Here is a tiny trained network, its code and every weight. The questions are about switching its units off for an input and a class, where a switched-off unit gives its printed mean instead of its output.

import numpy as np


def w(rows, s, z=0):
    codes = np.array(rows[::2]) - 128.0
    scale = np.full(codes.shape[1], s)
    scale[-1] = z or s
    return codes * scale


def f(y):
    return np.maximum(y, 0)


def log_softmax(a):
    a = a - a.max(-1, keepdims=True)
    return a - np.log(np.exp(a).sum(-1, keepdims=True))


def net(x, mask):
    res = np.array(x, float).reshape(1, 4) / 4 @ E
    y = f(res @ A[0][:, :-1].T + A[0][:, -1])
    res = res + np.where(mask, y, B[0][:, -1]) @ B[0][:, :-1]
    return log_softmax(res[-1] @ U[:, :-1].T + U[:, -1])


A, B = {}, {}
E = w([
[45,45,107,255,93,188,119,91,103,240,113],'x0',
[176,120,64,167,107,24,7,93,217,141,120],'x1',
[252,92,200,189,13,51,162,93,133,69,138],'x2',
[115,49,44,157,45,49,124,240,138,206,194],'x3',
],0.008)
A[0] = w([
[222,139,174,99,97,92,186,159,92,117,125,169],'N0',
[139,127,137,119,88,138,57,236,135,172,163,34],'N1',
[118,66,161,211,100,93,149,100,164,122,87,81],'N2',
[94,121,121,168,146,157,130,181,85,255,106,189],'N3',
[116,135,103,122,111,151,144,127,21,170,126,234],'N4',
[213,140,115,115,106,137,94,99,161,175,169,49],'N5',
[172,74,133,211,118,176,132,89,119,118,93,32],'N6',
[230,176,174,181,126,105,135,162,151,50,168,203],'N7',
[125,170,53,85,126,67,119,171,87,122,126,2],'N8',
[24,156,85,187,197,148,75,90,151,198,106,111],'N9',
[174,159,180,113,203,204,179,81,44,137,83,88],'N10',
[158,162,154,88,91,71,49,52,110,85,33,177],'N11',
[147,118,84,81,159,104,123,154,125,113,141,42],'N12',
[139,98,211,158,218,219,192,95,134,101,69,138],'N13',
[66,138,195,115,121,183,128,42,40,80,123,160],'N14',
],0.0074,0.0019)
B[0] = w([
[163,96,14,143,154,169,13,152,172,129,191,215],'N0',
[74,180,142,156,100,66,107,145,107,123,80,189],'N1',
[116,105,176,169,112,144,203,192,66,127,175,187],'N2',
[108,40,138,97,156,183,111,192,123,119,153,245],'N3',
[202,67,122,162,148,149,97,177,174,93,129,194],'N4',
[116,170,111,89,135,135,208,122,135,118,121,166],'N5',
[55,158,170,93,119,147,153,187,80,126,125,177],'N6',
[210,88,58,133,187,139,148,133,186,125,202,232],'N7',
[82,161,151,101,196,83,151,111,148,140,105,174],'N8',
[189,87,46,165,107,216,72,74,173,65,167,254],'N9',
[65,93,182,110,68,104,189,134,93,187,57,241],'N10',
[202,103,98,208,168,170,84,124,243,43,141,219],'N11',
[99,150,133,107,114,89,154,137,111,196,121,163],'N12',
[125,187,235,52,67,55,148,113,104,123,97,242],'N13',
[27,183,161,88,168,67,90,254,65,215,108,231],'N14',
],0.0067,0.0095)
U = w([
[202,92,14,204,150,254,122,108,211,137,202,249],'0',
[23,162,170,127,118,154,194,155,95,250,131,7],'1',
],0.0062,0.0018)

Each question gives the input, the list of numbers given to net, and the class t.
The units are the neurons (one row each of A and B). Each row of codes is followed by its name. A weight is (code - 128) times the scale printed after its matrix; where a second scale follows, it is the last column's (A, B and U).
mask holds one flag per neuron, in row order. A switched-off neuron (its flag False) gives its mean, the last column of its row in B, instead of its output. The means were averaged over made-up inputs and are rounded, as every weight is.
A unit's drop is (log p(t) with every unit on - log p(t) with that unit switched off) / (log p(t) with every unit on - log p(t) with every unit switched off).
The circuit of an input: a set's keep is (log p(t) with only the set's units on - log p(t) with every unit switched off) / (log p(t) with every unit on - log p(t) with every unit switched off). Starting from the 12 units with the biggest drops (on a tie, the unit counted first), units are removed one at a time, each time the one whose removal leaves the highest keep (on an exact tie, the one counted first), for as long as the keep stays at least 0.8.
circuit, biggest first: the units of the circuit, biggest drop first
k most important neurons: the k neurons with the biggest drops, biggest first
drop when u is switched off: that unit's drop, to one decimal
input [8,-4,-3,1], class 0: circuit, biggest first	[N9]
input [-3,-6,7,-5], class 1: 3 most important neurons	[N14; N10; N13]
input [1,-7,-3,8], class 0: 4 most important neurons	[N14; N4; N10; N13]
input [2,-6,-2,8], class 0: 2 most important neurons	[N14; N4]
input [-4,-5,7,-7], class 1: 2 most important neurons	[N14; N10]
input [8,3,-5,-8], class 1: 3 most important neurons	[N14; N13; N10]
input [3,3,-5,-8], class 1: 2 most important neurons	[N14; N13]
input [2,2,1,8], class 1: 2 most important neurons	[N9; N11]
input [-6,0,-4,-6], class 1: drop when N9 is switched off	0.0
input [5,0,8,-4], class 1: drop when N9 is switched off	0.3
input [-1,-1,4,-7], class 1: drop when N10 is switched off	0.2
